cols: M K C L U V D P J
[113 109 113 110  78 152 150 104 170] : (54)
[ 75 112 152 137 167 126 107 143  96] : (68)
[193 156  79 107  56 122 161 115 212] : (166)
[193 156  79 107 131 133 122 133 157] : (97)
[134 141 124 112 102  82 148 110 120] : (157)
[148 111  82 120 110 134 141 102 124] : (6)
[ 79 194 133 133 156 157 131 122 107] : (108)
order: [ 79 107 122 131 133 133 156 157 193] => (97)
order: [124 102 141 134 110 120  82 111 148] => (6)
order: [156 193 131 157  79 122 107 133 133] => (97)
col: [152  79  79 124  82 133] => C
col: [109 112 156] => K
order: [ 82 102 110 111 120 124 134 141 148] => (6)
order: [120 110 148  82 102 112 124 141 134] => (157)

cols: X T N W E A Z
[152  55 170 101 203 141 101] = (47)
[119 134 137 146 106 148 116] = (62)
[119 134 116 146 137 148 105] = (98)
[138 133 132 115 119 120 130] = (132)
col: [203 106] => E
col: [101 146 146] => W
order: [105 148 137 146 116 134 119] => (98)

cols: H S G R F Y Q
[131 105 117 161 124 128 122] -> (4)
[122 103 115 127 117 137 135] -> (112)
[125 135 127 166 143 174 128] -> (179)
[122 103 115 127 117 137 144] -> (64)
[105 124 128 124 160 128 117] -> (58)
[131 105 117 161 124 128 124] -> (137)
[142 138 124 128  97 153 132] -> (181)
[124 134 123 127 141 105 123] -> (67)
[128 105 117 161 124 128 124] -> (186)
order: [124 128 105 117 161 124 128] => (186)
order: [124 105 124 128 117 128 161] => (186)
order: [105 117 122 124 128 131 161] => (4)
col: [122 135 128 144 117 124 132] => Q

cols: kom bavu kugod gid gezo zol vel sabe Noz bub
[100 185 121 122 126 115 108 119 171 123] : (48)
[118 115 154 124 149 158 112 108 115 117] : (65)
[149 155 158 124 118 117 112 115 115 108] : (30)
[143 140  83 140 109  82 179 118 102 145] : (125)
[ 83 141 179 118 109 145 143  82 102 140] : (101)
col: [171 115] => Noz
col: [119 108] => sabe
col: [126 149] => gezo
col: [155 140 141] => bavu
order: [ 82  83 102 109 118 140 141 143 145 179] => (101)
order: [117 115 108 112 158 149 124 154 115 118] => (65)

cols: sulep Luda rali sozup
[ 88 115 137 115] -> (15)
[115  88 115 137] -> (120)
[116 189  73 137] -> (86)
[143 113 137 139] -> (103)
[ 88 115 115 138] -> (20)
[175 123 109  77] -> (106)
order: [138  88 115 115] => (20)
col: [137 115  73 137] => rali
order: [138 115 115  88] => (20)

cols: begem Bimo Vos vot Tes Morat munag
[166 123 176 167  63  63  88] : (84)
[ 52 146  64  56 165 107 168] : (28)
[146 106 165  64  52  56 168] : (140)
[166 123 176  83  63  63  88] : (123)
[ 65 114  72 134 147 164  51] : (55)
[166 123 176  83  63  63 189] : (13)
col: [ 64 165 176  72] => Vos
col: [123 114] => Bimo
col: [168  88  51 189] => munag
order: [168 146 106 165  64  52  56] => (140)

cols: Ratak kena kisa vavu Mosu
[140 102 127  68  71] = (60)
[127  71  67 102 140] = (141)
[140 163 127  50  61] = (43)
[140 163  79 163 173] = (124)
[129 136 122 121 126] = (134)
[140 163  80 163 173] = (19)
order: [ 50  61 127 140 163] => (43)
order: [129 126 121 122 136] => (134)
order: [140 127 163  61  50] => (43)
order: [140 102 127  71  68] => (60)
order: [ 80 140 163 163 173] => (19)

cols: zavun fanif fako boli nabiv Vira
[178 114 102  73 150 178]  (93)
[142 124 178 133 151 114]  (204)
[110 129 150 135 135 134]  (2)
[ 95  69 110  83 134 122]  (44)
[ 93 148  53 124 119 117]  (144)
[120 164 150  52 132 146]  (198)
[127 131 141 149 142 116]  (116)
[152 150 146  82 165 169]  (153)
[150 120 164 132 146  53]  (205)
[ 79 143 116 180 109 152]  (126)
[159 124 125 134 105  41]  (197)
order: [ 79 109 116 143 152 180] => (126)
col: [142 165 146 109] => nabiv
col: [114 124 129  69 148 164 131 150 120] => fanif
order: [132 146  53 150 120 164] => (205)

cols: ruso Vite Zogi nalek kas Foso duni Nev Vilo
[ 82 135 155  71  90 148 155 138  82]  (33)
[ 95 121 103 110 143 112 160 139 156]  (40)
[101 153 181 130 148 118 137 129  64]  (111)
[137 135 167 132 109 138 124 120  57]  (5)
[118 181 130 153  64 137 148 130 101]  (115)
col: [ 71 110 130 132] => nalek
order: [ 64 129 137 118 148 130 181 153 101] => (111)

cols: Pag peku rulot tokas
[ 32 132 107  71] = (87)
[107  71  31 133] = (17)
[ 71 107 132  31] = (22)
order: [132  31  71 107] => (22)
order: [ 71  32 132 107] => (87)
order: [ 31  71 107 132] => (22)
order: [133  31  71 107] => (17)
col: [ 71 107] => peku

cols: kirib Dufe rofup gogi rar guni dum nuv Fik
[143 121 133 194 134 132  91 169 141] : (114)
[190 157 110 186  94 139 108 199 125] : (118)
[190 109 199 186 157 110 125 139  94] : (77)
[152 147 153 149 144 138  74 158 143] : (51)
[127 107 160 116  82 109 159 132  86] : (81)
[109  82 133 159 127  86 160 107 116] : (8)
order: [127 109  82 116  86 159 160 132 107] => (81)
col: [141 125] => Fik
col: [139 158] => nuv
order: [125 190 157 110 186  94 139 108 199] => (118)

cols: Tevel zovu soru Miva
[169 153 120  94] = (131)
[153 120 168  94] = (90)
[119 169 153  94] = (133)
[119 169 120 104] = (107)
col: [168 153] => soru
order: [ 94 153 169 119] => (133)
find: [119 169 153  94] => (133)
order: [ 94 153 169 120] => (131)
order: [104 119 120 169] => (107)
find: [169 153 120  94] => (131)
col: [153 119 119] => Tevel

cols: rino gudu mur fega bip
[171 153 121 124 188] -> (202)
[171 188 153 124 120] -> (9)
[199 160 184  98 110] -> (11)
[126  79  91  73 118] -> (215)
[150 114 130  71 112] -> (92)
[ 75  93  84 166 138] -> (173)
[ 75  93  84 166 139] -> (159)
[115  97  98 164 136] -> (203)
[115 150 147 171 132] -> (155)
[206 172 195 129 116] -> (50)
[171 188 199 143 118] -> (31)
[206 172 119  85 116] -> (75)
order: [110  98 184 160 199] => (11)
order: [120 124 153 188 171] => (9)
col: [139 136 132 116] => bip

cols: dadol muz buvad lat Tobik Gufor Dafen
[135 119 154 143 133  87 108] -> (128)
[135 155 114 118 135 111 127] -> (24)
[ 62 121  83  89 142 163 163] -> (109)
[142 138 164 168 118 112 103] -> (104)
[118 111 135 135 155 127 113] -> (150)
[174 146 162 162 146  47  75] -> (151)
[124 145 121 119 135 148 135] -> (57)
[132 126 117 127  88 178 164] -> (148)
order: [127 113 118 111 135 135 155] => (150)
order: [103 112 118 138 142 164 168] => (104)

cols: lanul vove zefos dovi megis
[132 107 125 140 122] -> (89)
[136 142  74  86 128] -> (85)
[132 107 125 140 144] -> (96)
[113  83 103 124 139] -> (152)
[ 79 149  58  77 122] -> (69)
[103 124 138 113  83] -> (72)
order: [ 83 113 138 124 103] => (72)
col: [122 128 144 139] => megis
col: [ 77 113] => dovi
order: [149  58  77 122  79] => (69)
col: [128 144 139 122  83] => megis
col: [132 136 132] => lanul

cols: nokat nufu regi Zizog Lenif Dape lal Rese
[154 149 104 154  84 135 125 135] = (46)
[135 154 154  85 135 104 125 149] = (91)
[154 149 104 154  80 123 116 129] = (102)
[157 176 101 157  52 101 100 139] = (117)
order: [154 149 116 104 123 129  80 154] => (102)
order: [135 125 135  84 154 104 149 154] => (46)

cols: gezip vago Sogi gup gel Nibit
[ 98 218 142 130 179 179] = (119)
[159 141 112 121 131 133] = (143)
[146  98 180 168 144 179] = (110)
[133 121 159 113 141 131] = (18)
[ 98 218 142 150 103  69] = (139)
[150 153  72  97 125 104] = (95)
order: [ 98 144 146 168 179 180] => (110)
col: [146 133] => gezip
col: [141  98 121] => vago
order: [131 133 121 159 113 141] => (18)
col: [131 144 141 103] => gel
order: [112 121 131 133 141 159] => (143)
col: [131  69 104] => Nibit

cols: sivid Dagas soso kif koze rem limib rapa Gusos
[168 165 119 129 163 148 145 118 210] = (3)
[163  92 174 130 124 146 209 142 142] = (162)
[119 165 129 164 210 148 145 168 118] = (182)
[ 77 151 147  94 145 131 160 201 128] = (7)
[105 163 112 141  81  51 137 164 133] = (127)
[184 159 109 126 162 156 144 128 198] = (176)
[ 89 150 112 118  49  93 166 139 124] = (74)
[209 130  92 124 146 164 142 142 174] = (113)
[108 104 212 110 169 127 142 165 114] = (42)
[135 168 130 141 165 145 143  96 211] = (27)
order: [119 148 210 118 168 129 165 145 163] => (3)
order: [ 92 124 130 142 142 146 163 174 209] => (162)
order: [118 119 129 145 148 164 165 168 210] => (182)
col: [109 112  92 212 130] => soso
order: [174 209 130  92 124 146 164 142 142] => (113)
col: [142 165] => rapa

cols: Miv bas riter reg Bedar loku vit
[155 159 139 138 148 177 103] = (82)
[101 143 145  79 167 178 132] = (129)
[138 131 122 131 111 115 128] = (94)
[ 84 161 201  71 138 149 181] = (25)
col: [148 167] => Bedar
col: [101 138  84] => Miv

cols: Genon giz Vabet nabof kifa vuk
[120 136 153 186 129  55] : (45)
[142 141 141 122 122 121] : (26)
[186 129 137 153 120  55] : (49)
order: [153 129 120 136 186  55] => (45)
col: [136 141] => giz
col: [ 55 121] => vuk

cols: Bon pilif Voz fabir Fufav rupo rup
[133 172 157  78 161  84 137]  (147)
[ 80  90 219 119 108 137 146]  (142)
[161  78 172 137 157  83 133]  (156)
[131 115 153 115 143 139 172]  (170)
[147  92  86 152 120  96 150]  (71)
[122 108 115 168 137 164 157]  (174)
[117 146 125  92 146 145 155]  (23)
[157 162  78 172 133 137  84]  (121)
[ 72 158 129 163 105 147  79]  (199)
[157 164 108 122 136 168 115]  (14)
order: [ 84 157 162  78 172 133 137] => (121)
col: [133 172 150 157 155  84] => rup
col: [ 92 108] => pilif
order: [152  92 147 150 120  86  96] => (71)
order: [157 168 164 137 115 122 108] => (174)
order: [172 137 157 161  78 133  84] => (147)

cols: gosiz tesa toz vopa movar sibir
[132 146 106 137 149 164]  (21)
[149 132 105 164 136 146]  (10)
[136 149 164 132 146 106]  (56)
[107 102  65 116 212 194]  (12)
order: [164 149 137 106 146 132] => (21)
col: [132 116] => vopa
col: [164  65] => toz
order: [106 132 136 146 149 164] => (56)

cols: suted Piv Sal borof
[113 120 125 130]  (160)
[137 193 119 136]  (158)
[ 95 148 116  83]  (208)
[122 112  97 128]  (177)
[124  43 160  95]  (183)
[135 141 136 151]  (79)
[120  87 104  89]  (29)
[130 120 110 114]  (171)
[123 124 159 111]  (161)
[164 148 116  83]  (100)
[164 116  84 148]  (41)
col: [124 135 120 130 123 164 164] => suted
col: [120 193] => Piv
order: [ 83 116 148 164] => (100)
col: [ 83 128  95] => borof

cols: fabef resu sizil giri Seva
[121 174  99  50 142] -> (34)
[142 174 100 121  50] -> (76)
[129 141  78  42 163] -> (122)
[ 65 144  52 207 173] -> (37)
[144 207  52  64 173] -> (32)
[144 177  52  64 173] -> (73)
order: [ 78 129 163 141  42] => (122)
order: [173 207  52 144  65] => (37)
col: [174 141 144 207 177] => resu
order: [ 52 173 207 144  64] => (32)
order: [142  50  99 174 121] => (34)

cols: Kel sapav Tok zopa Falar
[145 151  85 137  87] = (99)
[151 145  83 136  87] = (105)
[ 87  84 145 136 151] = (36)
[183 113 167 102 137] = (52)
[137 167 184 113 102] = (135)
order: [ 85  87 137 145 151] => (99)
order: [ 84 136 151  87 145] => (36)
order: [151  87  84 145 136] => (36)
order: [136 151  87 145  83] => (105)
order: [102 113 137 167 183] => (52)
order: [102 113 184 167 137] => (135)
order: [136 145  87  83 151] => (105)

cols: depug kapal nise zabuz vugik nuto Gegur vovor
[ 89 113 119  71  94 121  94 106] -> (80)
[ 91 157 105 126  55 166  63 116] -> (53)
[118  71 106  89  94 121  94 113] -> (35)
[137 155 104 129 133 106 117  88] -> (63)
[114 139 122 133 111  53 118  98] -> (39)
col: [119 105 106] => nise
order: [113 118  71 106  89  94 121  94] => (35)
col: [133 111] => vugik
col: [ 71 126] => zabuz

cols: bosam vuvo Gudo Zaru med zumo Zoza Nobap Mir Rago
[113  99  99 153 155 132 122 134 149 122] : (16)
[ 90 140 136 148  91 154 128 138 147 138] : (136)
[155 122 134 149 122  98 153 132  99 113] : (59)
[ 94 142 128 152 100 110 119 124 148 111] : (78)
order: [132 149  99  99 153 122 113 134 122 155] => (16)
col: [ 98 110] => zumo
col: [122 100] => med
col: [113 111] => Rago
col: [122 138 113] => Rago

cols: roki muko zuze famo fedo Baben Zaz
[130 118 127 162 167 141 162]  (66)
[121 147 125 192 211 114 193]  (154)
[ 88 169 130 180 196 113 158]  (61)
[124 128 111 103 115 136 166]  (83)
[103 166 115 136 128 111 123]  (70)
[106 144 128 171 162 112 159]  (146)
order: [103 111 115 123 128 136 166] => (70)
order: [103 111 115 124 128 136 166] => (83)
order: [159 112 162 171 128 144 106] => (146)

cols: kuf tozit kamel dos tud sepel
[171 133 121 150 129 105]  (130)
[160 133 153 110 144  90]  (88)
[137  63  94 119 130  52]  (145)
[133 128 121 150 105 171]  (38)
[105 133 170 150 121 128]  (138)
order: [ 52  63  94 119 130 137] => (145)
order: [128 150 171 133 105 121] => (38)
order: [105 121 128 133 150 171] => (38)
col: [133 133] => tozit
order: [150 121 171 105 133 128] => (38)

